Below are the code and all the weights of a small trained network. Each question names an input and a class and asks about switching units off, where a switched-off unit gives its printed mean instead of its output.

import numpy as np


def w(rows, s, z=0):
    codes = np.array(rows[::2]) - 128.0
    scale = np.full(codes.shape[1], s)
    scale[-1] = z or s
    return codes * scale


def f(y):
    return np.maximum(y, 0)


def log_softmax(a):
    a = a - a.max(-1, keepdims=True)
    return a - np.log(np.exp(a).sum(-1, keepdims=True))


def net(x, mask):
    res = np.array(x, float).reshape(1, 3) / 4 @ E
    y = f(res @ A[0][:, :-1].T + A[0][:, -1])
    res = res + np.where(mask, y, B[0][:, -1]) @ B[0][:, :-1]
    return log_softmax(res[-1] @ U[:, :-1].T + U[:, -1])


A, B = {}, {}
E = w([
[110,177,193,95,212,108,96,48],'x0',
[227,158,174,140,158,49,228,156],'x1',
[106,202,175,1,82,168,115,180],'x2',
],0.0093)
A[0] = w([
[119,59,56,162,126,151,102,105,186],'neuron 1',
[167,162,166,130,125,106,167,132,129],'neuron 2',
[177,126,102,183,201,78,142,70,182],'neuron 3',
[171,141,162,107,170,113,184,109,124],'neuron 4',
[108,169,196,85,144,131,90,90,182],'neuron 5',
[191,133,170,95,123,96,166,160,170],'neuron 6',
[125,102,133,162,172,109,103,65,134],'neuron 7',
[153,171,171,115,161,68,148,107,177],'neuron 8',
[206,100,121,150,136,49,216,116,228],'neuron 9',
[97,76,66,136,78,160,96,159,175],'neuron 10',
[120,88,64,149,93,146,118,157,183],'neuron 11',
[183,112,109,151,58,85,226,193,170],'neuron 12',
[125,179,189,89,99,160,115,147,195],'neuron 13',
[26,146,134,106,127,172,2,94,255],'neuron 14',
],0.0096,0.005)
B[0] = w([
[2,17,81,121,79,123,97,47,204],'neuron 1',
[222,125,168,127,155,103,219,162,164],'neuron 2',
[101,50,136,200,136,58,102,121,213],'neuron 3',
[177,56,152,141,170,77,187,159,171],'neuron 4',
[133,139,226,107,185,176,164,118,188],'neuron 5',
[220,129,95,132,146,115,140,194,177],'neuron 6',
[63,123,114,193,190,63,55,87,182],'neuron 7',
[157,87,156,126,232,78,166,139,184],'neuron 8',
[166,74,93,202,116,106,193,143,219],'neuron 9',
[71,118,98,34,56,126,114,149,200],'neuron 10',
[61,108,97,108,48,182,105,116,188],'neuron 11',
[181,161,153,170,50,193,170,174,199],'neuron 12',
[172,153,176,67,203,159,109,166,185],'neuron 13',
[47,199,175,29,183,154,71,82,252],'neuron 14',
],0.0072,0.014)
U = w([
[66,128,211,162,217,75,45,45,105],'0',
[222,93,172,146,197,52,218,173,144],'1',
[93,72,34,206,161,61,98,74,100],'2',
[41,126,67,2,102,161,34,92,130],'3',
[122,220,246,25,237,231,113,116,155],'4',
[126,196,115,136,141,109,131,94,6],'5',
[109,91,110,150,23,198,195,113,116],'6',
[192,254,68,133,70,222,134,226,224],'7',
],0.006,0.0019)

Each question gives the input, the list of numbers given to net, and the class t.
The units are the neurons (one row each of A and B). Each row of codes is followed by its name. A weight is (code - 128) times the scale printed after its matrix; where a second scale follows, it is the last column's (A, B and U).
mask holds one flag per neuron, in row order. A switched-off neuron (its flag False) gives its mean, the last column of its row in B, instead of its output. The means were averaged over made-up inputs and are rounded, as every weight is.
A unit's drop is (log p(t) with every unit on - log p(t) with that unit switched off) / (log p(t) with every unit on - log p(t) with every unit switched off).
The circuit of an input: a set's keep is (log p(t) with only the set's units on - log p(t) with every unit switched off) / (log p(t) with every unit on - log p(t) with every unit switched off). Starting from the 12 units with the biggest drops (on a tie, the unit counted first), units are removed one at a time, each time the one whose removal leaves the highest keep (on an exact tie, the one counted first), for as long as the keep stays at least 0.8.
units of the circuit, in order: the units of the circuit, biggest drop first
unit that matters most: the unit with the biggest drop
top k neurons: the k neurons with the biggest drops, biggest first
drop of u: that unit's drop, to one decimal
input [4,2,-2], class 1: units of the circuit, in order -> (neuron 14; neuron 1)
input [6,0,-8], class 2: units of the circuit, in order -> (neuron 14; neuron 3)
input [-2,-2,6], class 4: top 2 neurons -> (neuron 1; neuron 13)
input [0,5,7], class 1: units of the circuit, in order -> (neuron 14)
input [6,-6,0], class 4: units of the circuit, in order -> (neuron 14; neuron 5)
input [-5,3,8], class 7: top 2 neurons -> (neuron 14; neuron 12)
input [-8,-1,6], class 7: units of the circuit, in order -> (neuron 12; neuron 1)
input [-7,-1,6], class 7: units of the circuit, in order -> (neuron 1; neuron 12)
input [-5,-5,-7], class 3: units of the circuit, in order -> (neuron 10; neuron 11)
input [-8,7,4], class 7: top 2 neurons -> (neuron 12; neuron 3)
input [7,6,8], class 1: top 2 neurons -> (neuron 14; neuron 4)
input [-4,-8,-7], class 3: drop of neuron 5 -> 0.0
input [7,2,0], class 1: drop of neuron 14 -> 0.2
input [5,1,-7], class 2: drop of neuron 9 -> 0.1
input [-8,-1,-7], class 6: unit that matters most -> neuron 12
input [-2,-5,-7], class 3: drop of neuron 10 -> 0.2
